In the rows, zero is written as 128.
Each row is followed by its class.
[117 119 174 138 159 131 112 134 108 138 140 163 106 121 119 125 119 137
 112 103 124  83 156  99 116 117 117 118 108 138 129 157 132 127 141 136
 128 108  93 121 161 149 140 131 122 124 149 139  98 167 126 141 130  98
 120 111 141 127 115 133 125 127 128  95 143 108 138 119 116 121 146 178
 119 121 126 130 145 171] | j992
[119 134 131 137 137 143 146 134  46 139 151 149 132 151 120 147 157 153
 109 132 129 107 138  93 131 123 168 134 134 157 114 144 132 133 149 138
 112 129 111 127 211 138 136 117 131 130  91 133 111 142 115 134 129 111
 128 133 139 130 131 130 119 130 133  76 101 112 117 115 142 130 128 162
 107 111 145 141 129 139] | j992
[ 99 137 190 149 116 158 169 162 139 116  95 154  83 149 135 150 167 147
 153 108 174 121 117 133 114 162 125 128 112 146 136  74 132  84 130 123
 176 140 110 116 196 157 168 108 136  86  92 112 141 116  90 148  93 134
 123 127 118 157 130 110 102 138 109 147  88  93 134 125 119 115 140 115
  97 107 157 127 130 121] | j992
[116 117 174 140 152 139 116 130 104 134 127 150 123 147 129 143 130 142
 123 119 135 103 138 137 117 122 134 115 111 162 124 149 138 137 143 124
 140 116 114 108 156 142 150 127 131 147 143 129 109 140 116 149 114  94
 132 117 125 126 137 118 134 116 123 156 135 124 125 132 117 121 127 159
 123 112 132 137 135 129] | j791
[124 114  96 126 153 119 145 139 139 145 150 146 129 132 131 125 138 114
 101 123 110 130 135 149 141 127 123 123 130  94 124 152 124 152 124 130
 132 131 135 125 127 130 123 128 112 142 143 136 118 132 132 138 123 125
 120 117 109 120 130 125 127 103 133  80 117 123 131 119 138 147 122 107
 118 123 113 144 127 147] | j791
[133 129 161 138 147 121 116 128 112 139 141 145 151 106  99 125  89 141
 126 108 120  86 155  72 111  99 123 116 119 128 125 160 124 104 134 150
 100 102  86 144 145 129 126 127 123  98 133 150 111 170 130 150 148  93
 112 150 143 133  85 156 113 113 131 104 135 119 159 114 116 154 152 190
 134 120 127 117 156 163] | j992
[103 109  88 123 119 123 146 159 119 129 156 115 183  91  94 125 141 122
 125 117 120 136 115 115 141 118 151 144 161  75 111 132 118 120 116 166
 115  83 140 163 164 125 131 166  90  54  54 143 128 103 125 157 124 134
 111 222  95 124 111 147 104  75 128 129  92 117 158  94 145 150 125 119
 115 121 148 105 167 115] | j992
[149 114 143 129 157 122  97 112 115 143 124 136 152 122 119 125 105 134
 110 153 163 102 153 144 122  96 126 107 107 151 113 179 135 164 142 125
 116 123 117 100 109 123 126 127 131 147 180 135 101 152 143 138 134 112
 133 107 124 122 135 135 149 117 136 148 168 144 123 146 111 131 123 166
 145 134 108 144 130 143] | j791
[126 125 163 115 125 131 103 130 127 123 127 127  93 114 152 119 122 127
 128 122 133 102 136  97 130 133 113 131 127 138 143 128 131 118 136 124
 131 114 130 109 131 143 135 131 129 124 114 116 117 139 140 115 118 132
 135 117 152 130 124 142 136 154 121 138 151 123 118 130 111 121 130 142
 125 125 144 117 123 124] | j791
[109 126 177 131 109 144 116 132 135 114 108 121  70 128 160 133 140 143
 142 125 164 129 114 122 121 147 125 131 122 146 146  92 135 101 125 114
 160 122 133 108 143 147 146 126 138 117  98 107 140 112 118 137 101 146
 147 122 135 136 148 130 129 147 114 200 121 159 109 137 122 113 123 113
 115 111 152 125 124 129] | j992
[128 141 131 154 142 123 152 129  76 137 154 157  92 147 159 134 152 147
 113 122 143 111 136  64 108 140 136 134 132 132 136 144 136 125 153 112
 120 143 101 142 175 126 133  89 136 160 138 132 138 146 115 127 169 100
 141  83 153 127 135 123 104 136 119  55 108  81 108 105 134 145 133 166
 121  87 120 154  97 193] | j992
[110 105 107 134 133 124 133 135 119 145 155 132 136 122 132 130 141 127
 106 121 129 128 131 143 139 128 129 127 137 100 123 159 141 153 119 130
 135 111 141 124 135 130 139 143 116 138 125 118 123 123 126 152 127 122
 124 143 103 132 142 131 135  93 137 143 124 125 123 117 136 138 104 126
 121 103 118 136 135 146] | j791
[127 146 196 106 128 145 121 121 155 109  96 135  50 135 135 125 138 128
 150 115 126 114 129  87 124 157 110 138 113 157 172  76 110  89 131 128
 143 142 119 113 151 166 138 111 137 103 100 113 130 144 120  92 113 129
 121  92 163 143 117 119 124 192 109  86 138 103 147 133 114 125 157 109
  99 156 169 113 114 119] | j992
[106 122 184 133 152 125 139 157 186 118 109 177  31 131 158 126 133 117
 132  98 150 112 125 131 112 162  72 128 105 101 152 104 126  98 118 111
 185 135 117 111 127 153 152 116 123 102 151 112 128 126 106 123 110 125
 108  69 130 138 128 112 121 153 107 102 123  91 130 135  98 141 146 104
 101 117 129 113 123 161] | j992
[104 103 102 115 141 119 129 146 138 136 166 141 114 120 140 126 137 108
 102 112 117 126 125 127 145 128 118 137 142  74 122 150 131 143 118 142
 141 106 144 120 121 134 131 154 103 112  99 130 113 120 128 147 122 127
 117 151 116 112 123 131 142  95 131 113 124 112 134 115 125 154 120 116
 111 109 126 126 140 149] | j791
[124  99 110 131 133 111 110 121 129 141 152 122 136 114 139 122 115 116
 111 128 105 128 133 142 132 111 118 114 130 110 134 158 117 150 125 124
 122 108 139 124  96 119 126 147 117 143 151 133 121 125 140 147 136 126
 133 134 113 109 135 140 143 109 137 154 150 137 123 134 118 138 118 135
 140 112 111 132 137 147] | j791
[126 102 139 133 135 124  95 117 143 138 114 119 139 130 141 119 110 116
 138 124 118 122 132 178 128 110 110 111 117 124 134 151 133 151 122 116
 142 116 146 110  79 126 129 145 128 155 167 127 121 102 121 143 119 138
 133 111 105 114 145 128 148 119 132 211 161 152 133 152 115 121 110 134
 148 124 114 129 133 121] | j791
[143 156 164 119 137 131 143 144 163 119 104 150 100 115 107 123 120 126
 145 106 131 115 136  99 117 135 115 133 128 138 131 102 112  88 125 140
 142 140  99 144 146 152 128 133 120  78 122 145 130 146 115 113 126 113
 103 110 138 146 102 125 108 158 116  66 110 104 159 120 123 136 178 130
 115 162 145 116 139 123] | j992
